Each row, then the band of its hidden value
[ -29 -212  -47  -50 -105  188 -377  164  -19  -87 -164   98  -39  146
 -117   37  109  152  171  -27 -130  319  200  -43  -56   34   65 -124
  -13  -56   38 -111  133 -226  209 -218    5  -88  -90  149  135  206
   51 -142]  Qj
[   6  127 -153  -28 -144  -17  225 -144  -58  135  141  207  214   19
   20   91    0  181  132    2  -39   24   71   -3  133   67 -179    4
  218  -97  -40   -9  -62  -97   90 -232  -33   15   62 -204   91   66
 -182  187]  PR
[  20  549 -222  276   84 -320  586 -397    7  126  212  160   69 -309
 -155  -32   34 -258 -239   65  107 -345 -143  117    3  207  -31  192
 -304   51  114  137 -109   91 -257  -89   59   80  -61  -28 -182 -187
   33   48]  MP
[  74    7   59    3 -173   23 -234   29  -21 -126  -66   60 -117 -226
 -137   21    3  -72 -121   -1  -18   -1   81  137   87   56  147 -153
 -154 -116  124 -210   89 -194  -51  -57   64   38 -104 -104  -35   26
   -9 -182]  FB
[ -37   98   50    2  288  -93  -15   22  -69 -366 -110  -56 -220 -376
 -192  110  -19 -126  -67  -22 -199   50  -92   85   -7   -9  168 -139
 -383  -38 -177  -48   30  -27 -126   70  148   26 -200  161  -95  -26
  139 -166]  FB
[ -34  251  -45   66 -205   85  -76  -16   12  126   88   80  -42 -328
 -326  -82 -176 -376  -44   94   59   56   97  438  218  167  217 -382
 -377  -50 -121 -160  -25 -236  106  -68  153  -10 -263  -42  -53   30
  288 -251]  MP
[  24 -287  176   89 -293  -82 -553   81  -68 -396 -128 -163 -294 -133
    0  -41  183   16 -100   25 -200  -60  173  279  161   11  232 -100
  -25  187    2 -387 -109 -140 -160  137   69  105 -144 -146 -109 -136
  134    2]  PZ
[ -56  185 -223  351 -220 -128  175 -175 -187   29  103  102  -13 -154
   31  -52  -36 -138   69   41   45  -76 -197   36  -67  172  -72   20
  187   85   86 -271 -120  -69  -41  174  -75  -94  173 -186 -157 -281
   28  339]  TZ
[ 127  -97  -55  -84 -478  178 -214  -83  -22  115  -15   99  284  219
   77   -4   50  237   62   96    9 -206  391  167  203   48   35  -44
  288  -49  129 -175 -111 -160  -44 -313  -87   85   47 -301  146  -54
 -250  106]  PM
[ -90  254 -121  212  269 -176  309  -91  -79 -251   48   35 -145 -455
 -226   34  -67 -310  -81   31 -107    1 -252   40  -16  110   16  -81
 -300  -74  -27   -6   58   11  -75  118   55   23  -66  139 -115  -87
  160  -68]  FB
[ -90  379 -278  364  -71 -236  263 -302 -193   96   78   95   20  -71
   82  -36   23 -116   13    9  197 -173 -106   78 -164  243   11  166
   39  219  188 -160 -242   55 -217  178   78 -147   16  -83 -167 -417
   99  329]  TZ
[ -26   14   -6   70   31   -5 -223    2 -167 -175 -205    1 -184  -99
 -151   16  -19  -86   25  -72 -161  101  -17   63 -141   13  264  -68
 -205   42 -189 -182  -23 -192  -81  -26   40 -185 -117  287 -206  -33
  118   11]  PZ
[ -46   36  -58   -3  179   81 -228  157   59 -261  -88  -78 -315 -280
 -169  109   68   20   72  -64 -120  249  -93  129  -95  -69  204  -99
 -372  118 -246 -204   26  -46   43   26  103   25 -194   63  -80   88
  213 -213]  PM
[ 197 -293   70  -91 -281  182 -373  -36 -126 -229 -221  -82   23  189
   36  -31   99  252   70   42 -227 -280  335  175  112 -146  268  102
  148   81 -108 -155 -100 -109 -274 -297 -232   68  -35   45 -105  -14
 -198  185]  BZ
[-151  372 -269  328   61 -181  492 -192  -77   46  256  120   -5 -350
 -186  -45  -88 -331   71  103  -15   19 -256  144   64  212 -137  -91
 -130   55 -104    3  -85   15   79  107   20    2   -9  -40  -93 -120
  241  141]  MP
[ -77  179   31  138  -68  -87 -282  -77 -299 -102 -234  -13 -137  -94
   -7   18  -90 -170    9  -19   96  -20   59  172 -173  189  304 -181
 -179  128   58 -273 -176 -132 -244  259  273 -272 -197   73 -160 -397
  198   73]  Tg
[ -62  172   53  184  -62 -285  107 -282 -373 -194  -46  -57   21 -151
   78  -12 -101 -164   -8   72 -111 -321   45  239  108  153  127  -93
   49  143 -126 -134 -347   -3 -370  262  149 -106 -102  -39 -195 -491
   92  408]  FB
[  99 -148  -85  -25   -1   60  -12  -57   -6 -257 -107  -47  106  119
   84  111  199  340  105   79 -268 -219   82  -98  -46 -112  -40  182
  151   79 -105  -14  -83   93 -173 -216 -182  177  149  -85   47  -83
 -259  180]  PR
[  70   73  -64   82 -274  -18   88 -127 -130   34   80  168   73  -75
   10    6  -13   32   54   56   53  -95   44   64  130  113  -94  -17
  197  -80  197  -90   10 -100  -60  -80  -74   32   46 -262   -1  -37
 -142  165]  Tg
[  98 -485  252    1 -441   -5 -592   85  -54 -396 -134 -122 -110   31
   -6  -83  215   92  -93  113 -311 -156  384  255  334    1  147 -142
  136   55   85 -265  -41 -189 -117  -59  -38  200 -100 -158   41  -29
    0   -2]  Qj
[  44    4 -114  183  -47 -194   43 -204  -78 -213  -22   -7  -36   28
   91  -14  231  130  -87   -2  -51 -264   95   36  -13   54   48  318
   88  170  210  -74 -127   79 -311  -64  -71   80  -15    2 -101 -184
  -76  214]  BZ
[  94 -273  126  -37  -71 -135 -411  -44    7 -437 -185 -166 -143  130
  127   42  396  332 -132    6 -176 -255  373  151   90  -45  200  249
  -24  265  159  -98 -155   85 -388 -108   64  210 -214  -34    6 -125
  -47   11]  PZ
[ -40  131  -26   57  158  -15 -103  -39 -108 -137 -203  -21  -69  -73
 -146   56   12  -71   36   19 -159    0    5   39 -197   48  210 -104
 -347   96 -229  -37  -89  -58 -114   -9  143 -122 -140  239 -102 -156
  154  -47]  Qj
[ 252 -348  125  -76 -454  154 -387  -11    9 -249 -131  -56   95   80
   21  -47  149  195 -114  136 -204 -403  373  174  265  -84  146   13
  194  -65  148 -199   -4 -125 -238 -292 -226  267   64 -232   39  -31
 -301   16]  TZ
[ -92  506 -422  188   64   43  724 -258 -134  374  236  301  308 -109
 -159   37 -238 -147  312   89   20   55 -278  -64  -89  152 -249  -60
   47  -94 -272  150  -63  -33  199 -180 -133 -147  179    3  -38  -18
  -25  302]  MP
[  62 -261  -86  -61   29  252 -223  105  -49 -313 -229  -74   15  108
  -34   82   82  247  209   42 -313   -6   85  -73  -98 -159  109   25
   77    6 -206 -109   24  -39  -39 -224 -226   52   99  142   28   36
 -146   68]  BZ
[ -37  502 -458  223  -73   -5  625 -337 -129  422  182  328  388   32
  -17   22 -154  -47  167   43  185 -105 -149 -119 -156  207 -204  110
  187 -101   71   42  -95  -36   49 -201 -120 -168  240  -71  -12 -163
 -179  325]  BZ
[-149  126 -185  199  -18  -61  211 -132 -370  -32   -2  131   66    3
   64   39 -135  -35  330   24  -19  116 -114  -45  -78  168 -120  -78
  288   27  -20  -80 -114  -53    5  157  -19 -237   70   18  -38 -220
   45  434]  Tg
[  56 -431   45  -22 -323  214 -471  160 -114 -285 -187  -16  -33   61
  -58  -23   22  105  109   22 -300   85  189   40  121  -68  122 -161
  256 -132  -41 -323   90 -294   88 -161 -210    1   97   38   27  100
 -118   53]  BZ
[-250  205 -418  126    5   18  365 -189 -310  277   38  281  430  369
  153  112 -106  199  498   -6   34  260   21 -239 -192  233 -295  -12
  500  -22  -29   27 -193  -69  236  -87    9 -354  191   73  205 -183
  -79  507]  PZ
[-102   75 -148   34 -191  196   22    4 -264   93   35  128  108    2
  -12   32 -217   -9  430   79   30  207   38  157   90  118  -53 -294
  235  -16 -137 -134  -85 -137  168   31  -16 -161  -24 -144   70  -55
   81  261]  Tg
[  17  448 -249   66  304  -38  620 -245   52  -22  162   49  159 -336
 -218   64  -93 -159  -12  130  -86 -279 -127  146   75   18   -8   31
 -340  -30 -255  219  -88  168 -153 -199  -47  179  -58   46  -51  -65
    2  -14]  BZ
[ -53  115  -61  212  -56 -154  -89  -98 -129  -71  -62   30 -143  -68
  -34  -12  103  -57   10   -5  -35    8  -31   65 -133  135   93   13
 -132  189   -2 -152 -118  -64 -103  109  118 -110  -89   28 -144 -192
  171  112]  Qj
[  42  -31 -211  111  -17   28  157 -113  -67 -148   72   25  -21   67
   76    5  173  241  223   46  -32  -96   57   64   49  -24  -70  288
  187  196   78   37  -63  151 -142 -150 -222  128  -22  -65  -22   22
  -54  281]  FB
[  28  289 -207   98 -145    2  398 -261  -91  163  198  163  230 -128
 -119  -61 -141 -144   51  108   51 -220   92  250  246  125  -19  -25
   35  -76  -10   57  -99  -46  -65 -223 -101   46  -50  -69  -30  -30
  -33  165]  TZ
[  55  297  -86   89  -33    3   74 -162  -83   21  -43   45    3 -231
 -181  -22 -119 -217  -94   37   24 -204   12  224   -9   74  249  -77
 -302  -10  -92  -99  -85  -95 -197  -86   43  -49 -121   75 -183 -147
   56  -37]  TZ
[ 219 -446   13 -135 -421  510 -516  189   32 -203 -214  -34   91  160
 -135  -77   30  147  137  170 -178 -134  393  180  193 -127  215 -135
  144 -142   91 -173  174 -199   -4 -431 -364  190   37  -21  127  194
 -205 -144]  FB
[ -98  334 -177   99  115   -6  272  -79   27   -1  114   37   70 -328
 -213   58 -115 -230   38  127  -57  -19 -106  187   57  121    4 -240
 -298  -13 -228  -20  -93    5   55    4  122   71  -69  -73   29 -125
  164 -102]  PZ
[  36 -156  123  -82 -247  -37 -205   21  -82 -142  -25   77   20  -90
  -30   83   26  113  -11   -4 -248   56  118   39  206   10  -33 -201
  142 -154 -107 -200   -3 -250   71 -100   37   42   27 -196   47   60
 -137   40]  PZ
[ -79   78 -135  167  119 -142  150 -116 -134 -226  -39  -22    0 -101
   19   82   59   28   75   35 -204  -75 -130  -60 -107   46  -39   43
   32   97 -151  -91 -146   48 -114   83   -2  -11   94   18  -65 -242
   -4  230]  PR
[ -83  170    0   26  142 -131   16  -71 -118  -87  -77   64  -41 -137
 -129   87   -5  -65   13  -24 -145   97    4   35  -55   99   78 -146
 -258    4 -189   -8  -75 -103  -19    4  219 -117 -168  141  -42  -71
  140  -27]  Qj
[  31  -53  -36  242  -50  -31 -272   45   28 -379  -89 -164 -360 -320
 -152  -77  137 -182 -144   42 -107 -116  -69  238  -30   -1  283   26
 -299  198   26 -308   -8  -14 -200  123  -46  127 -105   35 -221 -133
  212 -117]  BZ
[  32 -238   15   48 -423   31 -347   35  -31 -117    7   52  -34   12
  -12  -55  114   71  -18   22  -74   31  252  183  243   77   46  -80
  214  -29  192 -291    9 -231   51 -116  -51   74  -31 -185   58   57
  -34   15]  PR
[ 247 -305   92 -186 -313  173 -311   -4   79 -231  -66  -55   73  127
   58   19  229  374  -14  102 -150 -317  437  213  305 -135  106  116
  140   31  107  -57  -24   -3 -229 -377 -181  335  -83 -258  110  103
 -268  -12]  TZ
[  78 -473  125    4 -409  104 -710  176   43 -371 -158 -114 -205   46
  -20  -71  256  138  -87   30 -154   -2  376  245  218  -12  230  -47
   88   75  240 -370   43 -198  -59 -108  -55  170 -130 -100   56   64
   26 -152]  PR
[   7  120 -107   18  158   -5  -38    3   13 -141  -79   46 -151 -167
 -117  103   76   60  -13  -89  -57  107  -62  -16 -140  -18  125   59
 -250   10  -54  -95   48  -55  -47 -102   49  -25 -101  112  -80   62
   25 -118]  BZ
[ 130 -411  161  -85 -359  128 -451   50 -109 -337 -155  -59    1   86
   -9  -61   96  124   -6   92 -201 -178  434  240  331  -27  178  -84
  199  -63  166 -164   19 -167 -166 -203 -135  152 -115  -44   70   42
 -115   15]  FB
[-150  159 -214  228  125   50   20  -43 -231  -61 -134   12  -96  -51
 -159  -26 -105 -197  251   14  -98  155 -135   63 -247   98  174  -97
 -172  157 -271 -106 -103  -83   12   72   -2 -269  -67  354 -183 -157
  278  168]  MP
[  20  379 -185   25   29  118  229  -93   99  171   83  121  119 -235
 -284   24 -103 -193    4  122   37  -66   -9  195   23   97   77 -177
 -402  -58 -154   64   -5  -47   43 -224   60   67 -112  -27   12   20
   89 -222]  MP

Part 2:
[  24  122  117   -2  159  -58   -1  -37 -182   18  139   31  -45   81
   87   72  -53   -8   50   69  -22  -71   81  113  -55   40  -56  -29
  -68  -60   56  113   14  -13  -27  -77  -87   39   29   30  -46  -34
    1  -66]  ZG
[-104  114 -181  -30  -26  148  237  348  -31 -164 -232  164  -65 -122
 -102  -83  -14   68   53  -67 -412   12  -46  -26   61  -15   35  441
 -166  -76  -32 -353  303  316 -278  -65  -84  -25  -57  268  118  -16
  100 -138]  Dh
[-148   45  -78   80    9  -30  220  263  -66 -138  -31  180  -21  -52
 -162  -38  122  136   61 -226 -376  155  -62  143   62   54 -106  371
  -53 -213   15 -321  328  348 -232  -51 -134 -111 -214  157   88  140
  117  -59]  LF
[-108   94 -136  105   41   85  182  210  -93  -96   -7  217   -5 -115
 -103   25  100   58   59 -113 -364  101  -89  151   88  -73 -170  265
  -54 -143   14 -311  315  327 -170  -47 -118  -69 -113   42   34  147
  138   12]  Gb
[   3   31  154  -31   81    3   94  151 -141  -67  -48   21 -120   97
    2   32 -152   -4   82    0   15  -69  136   18 -101   11   -7  -36
 -194   -6  -19   85  -13  -16    8   42  -44  103   99  116  -48  -97
    4 -142]  LF
[ 102  125   44  162  284   -5 -238  -97   68  135  205   43  -63  -65
  -44   66  215   36   15    0  -36   39    9  196    1   80  -63   18
 -146   76  -90  106  168   38  -88   23  105 -128   -3  -85   23  104
 -227 -118]  Jj
[  -8  224  149 -114  199  -57   38 -111 -299  -22  180  -98  -37   93
  139  115 -135  -20   45   54  -21 -112   34   48  -13   89  -38   77
   28 -185  112  117   16   56  -51 -131 -168  -25  -35   42  -22  -58
   34  -30]  NF
[ 215   36  137 -181  -53  -28  -10 -165  -92  -33  -48  100   48  107
  -23   56 -295  -25  -58    8  -29  -41   51  -39  -76  -23    0  -51
  -60  -51   42  -69  -62   -1  141  142  -67  -94  -48  -47 -122  153
 -115  137]  Jj
[ 183  -48   83  383  -80  129 -173 -245  105  274  407  266   44  165
  113 -143  355  234  138  -52  162 -276  -93  746   23 -286 -193  -33
  -75   99  175 -226  -60 -137  339 -199  276  212 -137   23  -18  281
   99  183]  Hz
[ 137 -169  120  396 -126  144  -42  -78  -25  215  326  270   70  156
  176 -119  266  182   98  -41  178 -223  -16  617  -22 -296 -166  -78
  -12  113  222 -129  -93 -140  403 -160  188  291  -28   62 -144  128
  211  169]  LF
[ 111  -18  -90  -25  -85  160  102  116  115 -277 -287 -156   84    7
 -225   16   33   81  201  -40  -76 -193 -132   -4    8 -388 -221  -67
  -25  255 -214 -177  166  140   38  168   -7  -39   96  -60   -2  109
   26   32]  Dh
[ -24   70   67  -45   67   79  142  204 -178  -12 -106  188 -154   15
   93   19 -251  -88    3  123 -107  -73  171  -57  -99   21   72   18
 -250  -17   36   31  -38  -14  -26    6  -61  185  176  181  -90 -188
   40 -161]  Gb
[  65  120   63  -45  144   16  -37  -37 -103    0   38  -31  -35   55
   32   54  -63  -20   32   43  -57  -50   38   -6  -71   47   29   46
  -82   -1  -24   40   61   22  -81  -55  -18  -49   16   56   31   -9
  -85  -54]  ZG
[ 158 -215  -63  177 -120  100  168  386  -16 -258 -159   79  228   11
  -63   73  108   48  146   43  -99   -2   28  104  -42 -417 -298 -221
   41  357  -88  -35  183   61   77   99 -139   80  171  -97 -184   18
  237   79]  BF
[ 109   57   80 -189  -42   14   58 -175  -65  -53 -162   29  -19  109
  -32   29 -311  -66  -16   57  -60 -152   15 -135 -118  -75   25  -83
  -61  -23  -15  -88 -119  -17  107  118  -38   -3   46   29  -86   50
 -102   74]  NF
[  54  148   89  -49  167  -11  -37  -53 -147   -2   97  -52  -36   76
   54   68  -54   -6   54   43  -29  -65   41   44  -55   55   -4   41
  -67  -35    4   72   60   19  -80  -86  -46  -41   -1   42   32   -8
  -57  -55]  ZG
[  31  157  141 -141  149  -90  -45 -183 -262  -36  138 -173  -26  134
   32   90  -94   26   76   -1   74  -84   19   40  -32   75  -48   22
   37 -143   39  163   58   35    3  -45  -97  -88  -28  -34    2   15
  -61  -23]  LF
[  41  250    5 -111  192   65  -95 -154 -144   57   54  -28 -105  -21
   60   53  -99  -42   19  127  -50 -138   11   -3    2   54   42  102
 -119  -54   -3   67   74   40  -71  -51    3  -34   71   21   29  -34
 -134  -99]  Dh
[  -3 -104  151  244  -90  173   97  -28   53   77   79  -30  -49  191
   93 -178  160  180  151 -130  139 -363  -78  335  -78 -215   -9   90
  -20   78  100 -184 -154  -70  261 -151  201  270  -26  305   -3  -43
  157   11]  BF
[  66  -71  118  174 -167  167    4  -92   54  121  109   58  -72  237
   65 -233  138  234  175 -118  182 -364  -61  448  -53 -201   11  132
 -121   50  115 -233 -116 -106  280 -165  269  261  -79  281   64   60
  105   28]  Hz
[ -38    6   53  -77   40 -267  -92 -309  -50   10  -17 -135  -43  110
  -87  -75   68  114   20   20   41 -140   -3   18  -64   95  -13  -15
  115  -61  -13  233    8  -22   67  105  -21  -30   58   22  -90  -73
 -184 -180]  Jj
[ 261 -335   94  289 -148  198  -87 -249 -165  177  233   63  340    9
  187   25  164   51 -192 -132  135   56 -114  127  -32 -203  -23   12
  429   96  241  -32   13   41  510   33   84 -102  -44 -132 -332  154
   74  433]  LF
[  71    9   45  204   92 -111  136  135  151 -182   79   12  194  -10
  -48   56  262  141   78  -69 -258  -74  -88  252   46 -172 -284   28
  133  120   -1 -150  111  159 -112  -29 -203  -60 -153   38  -84   96
  150   21]  NF
[ -43    6  -94   32  -18 -218  -90 -188 -154  148   77  277  -49   78
   49 -100   73   51   -8  201  -93  -44  104  190  -76   62  -19  -56
  -30  -64  102  149   50  -98   17  -70  -19  146  120   27  -99  -53
  -56 -142]  BH
[  15  -44  132   58   48   36  144  300 -187  -22  -43  238 -100   43
   82   40 -182  -59   17   69  -50   21  225   35 -120   -4    0  -82
 -245   29   47   87  -22  -44   34   37  -79  197  169  126 -151 -147
   88 -131]  BH
[ 207  -18   73 -107  -46   -8  -34 -226  -18   11  -80  133   82   62
  -52   61 -233  -69 -110    8  -98   10    9 -103 -114  -46   13  -99
   -8   -2   -1 -119  -61    5  134  159  -20 -129  -31  -77 -131  193
 -168  188]  BH
[ -45   -2  165   23  100    8  185  227 -143  -68  -78   65 -110   48
   59   40 -170  -49   25   20  -62  -60  153  -51 -119   21   15  -29
 -152   -4   19   82  -63    1    1   40 -102  152  134  181 -125 -194
   65 -161]  BF
[  29   19   80  -11   38 -201  -51 -167  -34   40   37   85  -36   74
  -28  -43   11   78  -10   41  -35  -82   59  117  -53   67  -38  -25
  -19  -49   42  118  -13  -30   58   80  -44   22   22   32 -122  -13
 -112 -123]  Jj
[ -28  239   61 -131  196    3  -26 -153 -322   23  150  -84  -78   60
   96  102 -124  -40   49   61  -22  -69   10   11  -11   98   -7  105
  -11 -194   65  103   97   80  -68 -125  -90  -59    2   -4   34  -20
  -34  -31]  NF
[ -83   17  146   69  125   19  170  175 -111    0  -77  180 -178  -38
   48   42 -175  -78  -19   62  -77  -87  159  -13  -84   -2  -24  -84
 -207  -24   31   96 -104   -3   76  136  -76  216  206  129 -216 -200
   33 -199]  HQ
[  81  103   67  -36  137  -51  -83  -71  -33    6   44  -44  -32   71
    0   14    5   34   35   33  -39  -65   40   42  -67   74   34   54
  -81   25  -37   69   59   -3  -89  -38    5  -58   -6   71   41   -4
 -131 -102]  LF
[  21    7 -144   72  -45  152   63   82 -100 -164  -61   11   62   13
 -192   79  108   56  232  -59  -82  -20 -128  176   38 -359 -341 -101
  -20   82 -133 -170  300  186   42   60  -18  -43   56 -217   21  241
  106  130]  NF
[ -49   74 -299  -25  -98  181   30   26 -328  -75  -13  164   36  -22
 -163   53   50   27  176  -42 -186  147 -134  147   78 -226 -248  107
  -17 -136  -44 -245  482  290  -42  -58  -25 -123   -1 -242  109  313
  104  189]  BF
[ 109  102  122 -102   57   10   25 -211  -42   -5  -36   50  -19   40
   -3   78 -234  -64  -43   44  -58 -151   -3  -38  -60  -70  -43  -90
  -44  -44   19  -63 -124   10  130  131  -53  -18   18  -28 -139   78
 -101   78]  HQ
[ -30  -74  208   65   82  -45  163  251 -137  -65  -52  102 -105   38
   16   41 -131  -11    9  -30  -10    3  188    5 -105   36  -26  -69
 -154   -6   26  148  -46   -1   71  135 -102  142  136  126 -195 -168
   50 -179]  Hz
[ 148   18  141 -131  -31  -60   12 -115  -51  -48  -64   46    4  129
  -36   16 -213   13   -3    4   -6  -95   60   -3  -92  -24   -5  -60
  -77  -15   12  -21  -76  -29  108  115  -45  -23  -12   25  -94   75
  -95   33]  Hz
[ 133  128   99  -91   62   17   25 -135  -69    2   10  120    3   41
   51   81 -225  -64  -42   82 -106 -115   28    8  -52  -48  -31  -46
  -78  -38   51  -85  -85    7   57   44  -78   -9   -9    1 -106   75
  -55   80]  Gb
[  36   -3   72  -48   -3   30   76  194 -168  -28  -94  165 -112   89
   36  -15 -191  -20   52   85  -21  -35  185   13 -118    5   51  -26
 -250   29    9   65   10  -57    7   16  -21  155  152  136  -55 -116
   14 -141]  LF
[  71  160  124  -61  120  -99  -66 -117 -292   33  247   62  -28  133
  103   85  -73   32   89   95   68  -72   97  245   -7   23 -126  -60
  -71 -124  116  161   52  -38   40  -95 -107   35   -1  -76  -49   49
   22  -14]  Hz
[  -1   41 -184  -19 -101  106   40   96 -207 -104  -27  153   25  -11
 -187    9   58  101  148 -112 -165  130  -89  181   85 -150 -206  171
  -66 -112  -35 -228  422  275  -38   13  -32 -131  -67 -141   78  277
   69  100]  Jj
[ -37  -35  128   58   60   51  186  296 -190  -31  -83  213 -129   30
   77   45 -204  -84   23   75  -64  -17  208  -11 -128  -24   -8 -100
 -234   18   34   84  -51  -34   43   54  -85  227  208  140 -166 -188
  100 -149]  BF
[ 145   92   82 -136   16   63   39  -96  -59  -33  -90   59   -1   64
   34   54 -265  -69  -27   82  -80 -137   32  -79  -85  -69   27  -35
  -89   17    9  -86  -88   -9   60   58  -44   -1   34   45  -77   32
  -69   65]  Gb
[ 197   60  111 -140  -41   -8    2 -164  -56  -24  -39  128   33  138
  -22   55 -268  -40   -5   39  -51  -86   41   15 -104  -84  -34 -119
 -106  -18   16 -128  -90  -40  107   74  -39  -33  -40  -33  -68  181
  -87  151]  BH
[ 211 -232  -57  123 -171   89  123  410  -26 -258 -163   97  233   14
  -87   34   95  100  124    1  -74   55   51  116  -16 -348 -241 -115
    7  334  -73  -33  243   81   76  126 -119   20  122  -84 -162   46
  194   63]  Jj
[ 324 -262   11  276  -83  316 -128 -269 -154  219  232   76  401 -111
  276   73  142  -32 -296  -50   23   80 -157    7    2 -185   61  120
  478  144  255  -83   54   97  432  -15   75 -189  -42 -136 -333  128
   41  492]  Gb
[  34  264  -12  -92  244   66 -128 -172  -74   65   50  -82 -105  -55
   28   52  -37  -36   -3   90  -90 -111  -26  -44    5  104   77  165
  -98  -42  -46   51  110   80 -138  -48   31 -108   34   40   73  -26
 -198 -122]  Dh
[  45   96 -214   25  -26  201   31   81 -160  -91  -27  142   64 -104
 -102   65   61   28  114    9 -194   32 -109  144  109 -253 -228   99
  -44    6  -39 -211  366  249  -26    4  -47  -87   27 -173   13  218
   86  119]  Dh
[ -50    7 -140  -56 -118   60  200  328  -28 -203 -232  116  -14    9
 -174 -110    9  135  100 -144 -319   74  -29   13    6  -10   18  378
 -134  -57  -61 -328  316  268 -238  -44  -58  -73 -119  235  155   65
   78  -89]  Hz
[ 125   42   87 -116   -9  -26    7 -283    8   15  -90  107   14   63
  -79   52 -246  -72  -89  -14 -124  -56  -29 -102 -108  -35   -4  -87
  -19  -74  -10 -162 -109   28  121  163  -21 -105  -48  -44 -111  189
 -176  156]  BF
[ -19   31   83  -26   29   36  130  158 -145  -20 -105  182 -145   74
   39    4 -220  -61   52   94  -67  -86  159   -1 -126  -26   15  -72
 -249   -5    9   18  -57  -49   16   23  -39  196  164  143  -80 -122
   34 -132]  BF
[  36  244   -4  -97  200   62  -92 -130 -158   54   77  -33  -90   -6
   75   60  -76  -40   24  123  -62 -110    9    4   -7   67   45  117
 -101  -52   -1   66   94   46 -105  -90   -2  -44   51   30   52  -39
 -115  -90]  HQ
